In the rows, zero is written as 128.
Here are made-up elements, facts about them, and rows of numbers that follow some of those facts. Name the element behind each unnamed row.

Named rows:
gramam: [125 139 116 128 120 131 153 133 125 117 135 145 120 135 132 126 131 129
 129 135 120 107 127 101 139 132 126 127 143 138 122 116 121 130 130 129
 109 130 144 125 121 131 103 116 124 131 130 143 134 134]
klipu: [114 116 132 123 133 103 157 112 125 162 134 152 101 132 136 128 118 124
 140 140 137 154 116 110 124 166 117  91 140 116 119 140 127 121 119 137
 133 142 126 113 129 132 118 135 125 118 134 109 111 127]
stetran: [126 121 139 135 120 122 140 114 132 147 126 132 128 124 125 135 104 128
 135 137 134 133 124 124 121 158 125 108 129 111 127 141 128 125 128 134
 118 127 127 123 135 126 139 143 127 123 141 110 107 123]
pufe: [126 124 112 122 128 125  99 122 121 133 126 124 110 134 132 131 130 131
 110 128 123 146 138 141 115 108 128 116 119 120 122 138 135 117 118 122
 131 142 140 123 128 150  75 111 128 128 137 137 143 130]
muvo: [122  94 120 109 146 110 144 126 121 136 128 157  95 136 145 124 145 118
 135 106 138 146 123 119 140 113 119 121 133 149 133 129 130 130 119 139
 162 146 117 122 122 125 152 143 130 119 110 136 134 146]
stekis: [127 124 102 127 131 127 107 123 121 135 123 125 122 135 124 136 137 128
 111 131 128 140 142 148 118 103 130 128 121 129 128 134 133 119 125 125
 123 143 146 127 129 153  99 110 127 130 146 140 143 125]
bruzim: [124  92 130 104 145 120 138 123 122 139 140 154  92 138 154 126 136 112
 151 100 135 148 123 122 147 126 118 108 130 129 125 134 129 134 109 137
 151 151 117 116 124 128 121 149 131 116 115 133 133 146]
radren: [128 100 121 115 140 126 146 126 129 129 136 136 122 131 139 122 144 117
 141 106 139 152 121 137 139 113 126 136 128 142 134 130 134 136 118 133
 149 139 115 127 126 114 163 150 133 124 117 130 128 146]
kato: [122  87 134 100 146 114 153 119 122 141 133 166  84 135 144 125 140 106
 158  96 142 144 116 123 150 112 115 107 137 131 126 132 137 133 111 142
 165 154 112 113 126 128 133 149 130 111 125 144 134 147]
zisur: [128 147 128 128 120 135 143 134 128 117 136 136 128 126 126 123 132 127
 139 132 121 105 122 109 141 130 128 131 141 133 122 114 124 133 128 125
 119 124 134 129 124 123 105 119 126 131 131 140 132 131]
plugris: [121 145 130 119 128 122 158 130 128 126 139 146 114 124 121 115 144 123
 152 130 131 112 113 106 145 122 124 126 148 138 123 111 125 136 126 127
 134 128 128 128 126 120 105 118 125 126 136 140 134 135]
kipim: [133 133 155 147 115 141 114 126 135 136 123 105 157 122 131 142  90 136
 122 139 119 127 129 134 115 175 130 114 116  94 128 141 123 124 132 125
 102 113 119 126 135 126 152 137 128 130 131 104 107 106]
bubiplam: [125 129 119 117 141 115 109 119 122 143 124 127 113 124 114 120 148 124
 130 126 136 147 127 150 120  95 127 124 126 128 126 131 138 122 120 123
 155 139 128 130 135 142  93 109 127 124 148 135 143 127]
keklur: [126 117 153 127 121 123 135 114 130 151 131 133 117 125 136 137  98 124
 143 130 129 134 122 119 127 171 121  92 128  96 120 144 129 126 119 133
 118 132 123 115 134 130 111 143 125 119 138 111 111 123]
fludro: [130 132 119 125 132 127  94 124 123 133 122 116 127 127 118 128 137 129
 117 127 128 140 134 154 115 104 131 130 119 122 127 133 137 121 125 122
 138 134 133 130 133 144 100 110 128 128 143 136 141 123]
travu: [131 104 128 124 135 131 120 135 126 119 128 127 130 133 146 129 132 127
 124 109 128 141 130 133 132 121 129 136 119 137 136 131 129 131 125 130
 140 128 115 128 123 120 163 144 132 128 103 129 130 137]
broskepa: [124 120 144 132 122 119 139 115 130 150 127 134 124 125 129 134 104 128
 134 137 132 136 122 121 121 159 123 103 129 110 125 141 128 124 126 133
 119 128 126 122 133 129 134 141 126 123 139 108 110 122]
bigra: [126 122 137 136 118 123 132 118 130 143 125 129 131 126 128 137 102 131
 126 139 129 132 127 122 119 163 125 109 126 112 126 141 126 123 130 133
 111 126 128 123 133 129 140 141 126 125 134 107 109 120]
vizutram: [129 124 140 141 116 129 129 120 132 140 124 123 139 127 131 141  96 133
 121 140 126 130 131 126 116 169 127 113 123 107 126 142 125 123 131 132
 104 123 131 124 132 131 140 140 127 127 133 109 108 118]

How the elements are related:
vevu π nefus; rigrupu π skaskir; retrin π vire; plubrak π mipi; grupepum π fliki; grebok π sizom
grebok π truplo; ruvos π tropodal; ruvos π koler; balun π skiril; bredram π vozo; bredram π plinum
puzeklem π siflik; mipi π plubrak; lege π bitro; tikadro π guger; rasol π skiril; rasol π sketis
rasol π puru; dratik π tolum; grakle π tikadro; grakle π trabrin; februrun π nifen; februrun π kipim
zisur π flarim; reti π sazok; bruzim π vekon; bruzim π plinum; pemi π bredram; pemi π vekon
pemi π plinum; brodros π datrupek; brodros π skoli; fliki π peklos; rigeklur π flufibru; rigeklur π stetran
vostu π rasol; radren π siflik; datrupek π trodi; flarim π zisur; stetran π flanomel; fizu π rigeklur
drufubam π zukemu; drufubam π fliki; bubiplam π klomas; brafon π skanam; fefedim π bigra; plugris π bralar
davur π trabrin; tregik π dratik; gestil π dradrestis; pufe π fliklomom; muvo π tropodal; muvo π laskek
fliklomom π sizom; fliklomom π sagru; ruris π leflete; ruris π mepo; flono π koler; tolum π broskepa
nulo π storevi; bodek π driflal; bastu π lumor; bastu π zuplomon; guvil π trabrin; neku π meles
braflik π skoplun; kato π zukemu; kato π peklos; kato π fliki; guger π davur; guger π tikadro
kosa π dotal; kosa π brafon; sizom π pufe; plegok π lege; bivades π rimul; stimu π befos
roflur π kipim; vozo π pemi; plaflun π lumor; plaflun π ruris; skadin π dratik; skadin π tregik
mepo π lumor; mepo π ruris; tusken π dotal; tusken π kosa; driflal π bodek; keklur π zuler
puru π plibrok; tritromas π keklur; tritromas π bivades; meles π moskam; beskebo π dradrestis; mibrun π trofigru
broskepa π stostul; lumor π plaflun; sketis π flogos; sketis π vostu; dopar π bebrul; dopar π bivades
bigra π vizutram; trabrin π skiza; flotonur π storevi; klipu π tusken; nago π bigra; feflor η a
trofigru η d; silam η b; vevu η a; rigrupu η c; drekan η d; brasur η d
moskam η c; skanam η d; laskek η b; retrin η a; plubrak η d; grupepum η b
grebok η a; saklek η c; ruvos η c; balun η c; bredram η b; bitro η b
dotal η b; puzeklem η c; ferok η a; flaklar η c; mipi η a; lege η a
tikadro η c; skoplun η d; truplo η d; rasol η d; dratik η c; bropepi η a
grakle η b; flogos η c; groskin η d; zedam η b; februrun η c; kipim η d
zisur η a; zigrum η b; reti η c; tezinik η d; vodum η d; drutre η a
bruzim η b; pemi η a; drirebre η a; brodros η a; dretran η a; peklos η d
storevi η b; fliki η d; skaskir η a; rigeklur η a; vekon η a; vostu η c
travu η b; radren η b; bralar η b; datrupek η d; tropodal η a; flarim η c
dradrestis η c; vizutram η d; stetran η d; fizu η a; koler η c; drufubam η c
bubiplam η c; brafon η b; fefedim η b; lobror η a; sistu η b; stostul η a
plugris η a; davur η d; tregik η c; gestil η a; pufe η c; muvo η b
rimul η a; fliklomom η d; plasil η b; fludro η c; ruris η a; flono η b
vipi η d; kleren η d; plibrok η a; stekis η c; zuplomon η d; tolum η c
buklok η a; nulo η a; gramam η a; kegaplim η a; trodi η b; bodek η d
lipos η a; skiril η a; bastu η c; guvil η b; romi η a; neku η b
sazok η b; saflik η d; pamon η a; nefus η d; nifen η c; bebrul η d
braflik η c; kato η b; skiza η d; guger η a; kosa η c; klutra η b
dodrus η c; staze η b; sizom η a; plegok η a; klipul η d; brabrel η d
bivades η b; briklom η a; sagru η a; stimu η b; roflur η a; vozo η b
plinum η b; klomas η d; plaflun η a; granama η d; skadin η b; befos η a
mepo η a; tusken η d; zaflek η a; flufibru η a; suba η d; leflete η a
driflal η b; keklur η d; puru η a; zuler η b; tritromas η d; meles η b
beskebo η c; mibrun η a; broskepa η d; lumor η c; siflik η b; sketis η c
dopar η c; bigra η d; trabrin η d; trotrek η c; flotonur η a; klipu η d
vagran η c; zukemu η c; flanomel η c; vire η b; skoli η b; beplek η c
nago η b; trofigru Φ mipi; trofigru Φ mibrun; silam Φ briklom; laskek Φ flono; plubrak Φ mipi
grupepum Φ zukemu; grebok Φ truplo; saklek Φ flotonur; balun Φ plibrok; bitro Φ lege; puzeklem Φ radren
dratik Φ skadin; flogos Φ balun; vodum Φ ruvos; drutre Φ kipim; drutre Φ februrun; drutre Φ vipi
bruzim Φ plasil; drirebre Φ koler; peklos Φ grupepum; peklos Φ fliki; storevi Φ sistu; skaskir Φ puru
vostu Φ rigrupu; radren Φ puzeklem; datrupek Φ brodros; dradrestis Φ beskebo; stetran Φ flanomel; koler Φ pamon
pufe Φ granama; muvo Φ pamon; rimul Φ tritromas; fliklomom Φ lobror; flono Φ vodum; stekis Φ plasil
stekis Φ vekon; tolum Φ beplek; gramam Φ brodros; gramam Φ kegaplim; kegaplim Φ datrupek; bodek Φ driflal
guvil Φ tikadro; saflik Φ mepo; saflik Φ ruris; pamon Φ drirebre; nifen Φ kipim; braflik Φ skoplun
kato Φ zukemu; bivades Φ bebrul; skadin Φ tregik; mepo Φ plaflun; flufibru Φ fizu; flufibru Φ stetran
suba Φ trofigru; tritromas Φ dopar; lumor Φ mepo; klipu Φ drekan

Name these rows:
No name comes twice in this set of rows, the named rows included.
[135 132 120 134 124 140  82 130 124 125 120 105 140 130 123 138 123 134
 106 129 119 134 143 156 112 110 134 133 111 117 128 137 133 120 127 120
 119 129 137 131 132 146 101 111 130 133 140 136 140 119]	moskam
[144 107 147 133 115 167  86 142 127 104 131 103 145 141 168 148  91 131
 114 101 103 122 146 136 130 148 132 125 100 100 128 142 125 132 118 126
  97 127 123 121 124 130 137 150 135 132  97 133 127 128]	plinum
[121 150 104 143 134 117 102 152 134  91 116  91 120 155 104 158 145 118
  74 150 142 117 165 158 109  70 143 169 114 131 120 117 151 116 172 150
 122 145 120  90 105 182  81  91 126 125 105 133 146  78]	flogos
[128 129 125 119 134 124 101 120 122 138 126 123 116 125 121 127 136 125
 128 122 130 143 129 150 120 104 128 118 121 117 124 135 138 121 118 121
 146 138 129 127 134 144  87 112 127 124 146 136 142 125]	kosa
[110 156 113 134 152  85 168 134 148 134 141 117 114 143  96 151 154 102
 128 164 175 132 146 135 138 131 133 162 134 130 124 116 137 139 169 164
 121 150 108  85 106 153 116 134 127 114 107  83 114  80]	rasol
[133 102 146 117 133 141 109 132 126 123 135 128 119 135 157 132 116 122
 138  98 121 137 129 129 139 137 125 117 117 113 127 136 128 133 113 130
 136 135 114 118 126 124 132 149 133 122 104 131 131 136]	vozo
[127 179 104 150 123 140 141 162 146  81 143  93 149 150 109 159 142 117
 106 157 136  86 161 127 145 118 145 190 125 134 123  98 128 142 171 146
  73 133 130  99  99 151  93 115 129 133  96 120 133  85]	skiril
[117 126 110 116 142 105 111 120 119 142 129 134  95 133 127 118 148 130
 119 131 132 159 126 134 114 100 125 113 129 131 121 131 135 116 119 124
 160 144 133 123 127 146  73 104 128 123 130 132 144 131]	braflik
[130 123 143 140 113 133 124 119 131 140 124 120 139 128 135 144  88 134
 121 137 122 127 131 123 117 168 127 108 120 103 125 144 127 122 129 131
 100 124 131 122 132 132 138 141 126 127 135 109 108 118]	skanam
[124 139 136 111 152 111 107 120 124 151 127 126 116 117 109 111 158 120
 148 124 141 154 113 156 125  98 125 120 130 121 125 126 138 126 115 119
 175 134 110 130 137 132 101 106 128 120 148 130 143 120]	februrun
[122 120 143 126 126 112 143 112 130 155 128 141 116 124 127 130 110 125
 143 135 136 140 117 119 126 161 121 100 134 112 124 140 127 126 122 134
 131 132 123 120 134 128 131 141 126 119 140 109 109 124]	tusken
[132 121  94 122 114 120  86 115 121 129 127 122 109 127 125 130 118 142
 102 130 127 128 158 132 117 101 133 135 102 133 129 140 130 130 119 121
 122 138 158 137 131 151  52 133 128 129 132 121 144 149]	dratik

Now the same elements, written a new way:
Named rows:
datrupek: [116 149 132 108 121 140 140 125 139 152 146 111]
drekan: [122 124 118 127 145 126 145 119 123 141 130 118]
plaflun: [125  88 101 153 127 159 138 124  93 138 122 122]
koler: [166 150 160 137 101 156 125 131 107 135 102 128]
flono: [106 130  76 107 130  98 118 112 153 111 146 130]
neku: [104 155  61  68 112  87 134 124 126 117 137 146]
zigrum: [115 154 109 138 135 116 132 108 134 114 138 125]
befos: [133 126 154 164 138 146 147 143  76 121 111 140]
fefedim: [107 131  76  99 129  96 116 111 156 114 147 131]
bigra: [113 134 121 111 131 124 136 130 129 136 141 127]
retrin: [118  88 106  95 125 116 119 144 145 136 139 136]
flotonur: [123  65  87 105 141 106 127 138 130 130 124 139]
fludro: [159 116 133 124 110 136 112 132 131 129 107 132]
plinum: [120 176 140 171 143 134 142 106 103 110 126 122]
groskin: [115 127 125 127 136 126 136 129 126 131 141 125]
skiza: [121 163 150 134 130 143 151 128 104 140 132 120]
brabrel: [116 129 127 129 137 127 136 130 124 132 140 126]
radren: [104  86  79 160 158  90 101 110 152  80 143 138]
balun: [153  88 103 105 109 118 101 137 142 119 112 142]

Name these rows:
No name comes twice in this set of rows, the named rows included.
[128  66 103 123 148 117 122 128 143 134 128 124]	fizu
[150 105  80  71  89 102 116 151 106 119 105 164]	reti
[156 101  76  67  99 105 123 139 118 136  96 149]	rigrupu
[116 109 140 160 151 131 126 122 138 123 142 118]	keklur
[110  83 110 138 149 114 110 125 158 118 149 122]	tritromas
[121 140 182 169 124 159 125 150 107 121 135 131]	flufibru
[122 145  95 135 151 118 144  92 127 128 122 113]	plasil
[ 98 140  90 109 117  99 105 123 155  99 159 138]	muvo
[134 162 166 121 118 160 147 136 121 161 128 111]	stostul
[158  58  92 120 130 111  99 124 153 120 106 131]	beskebo

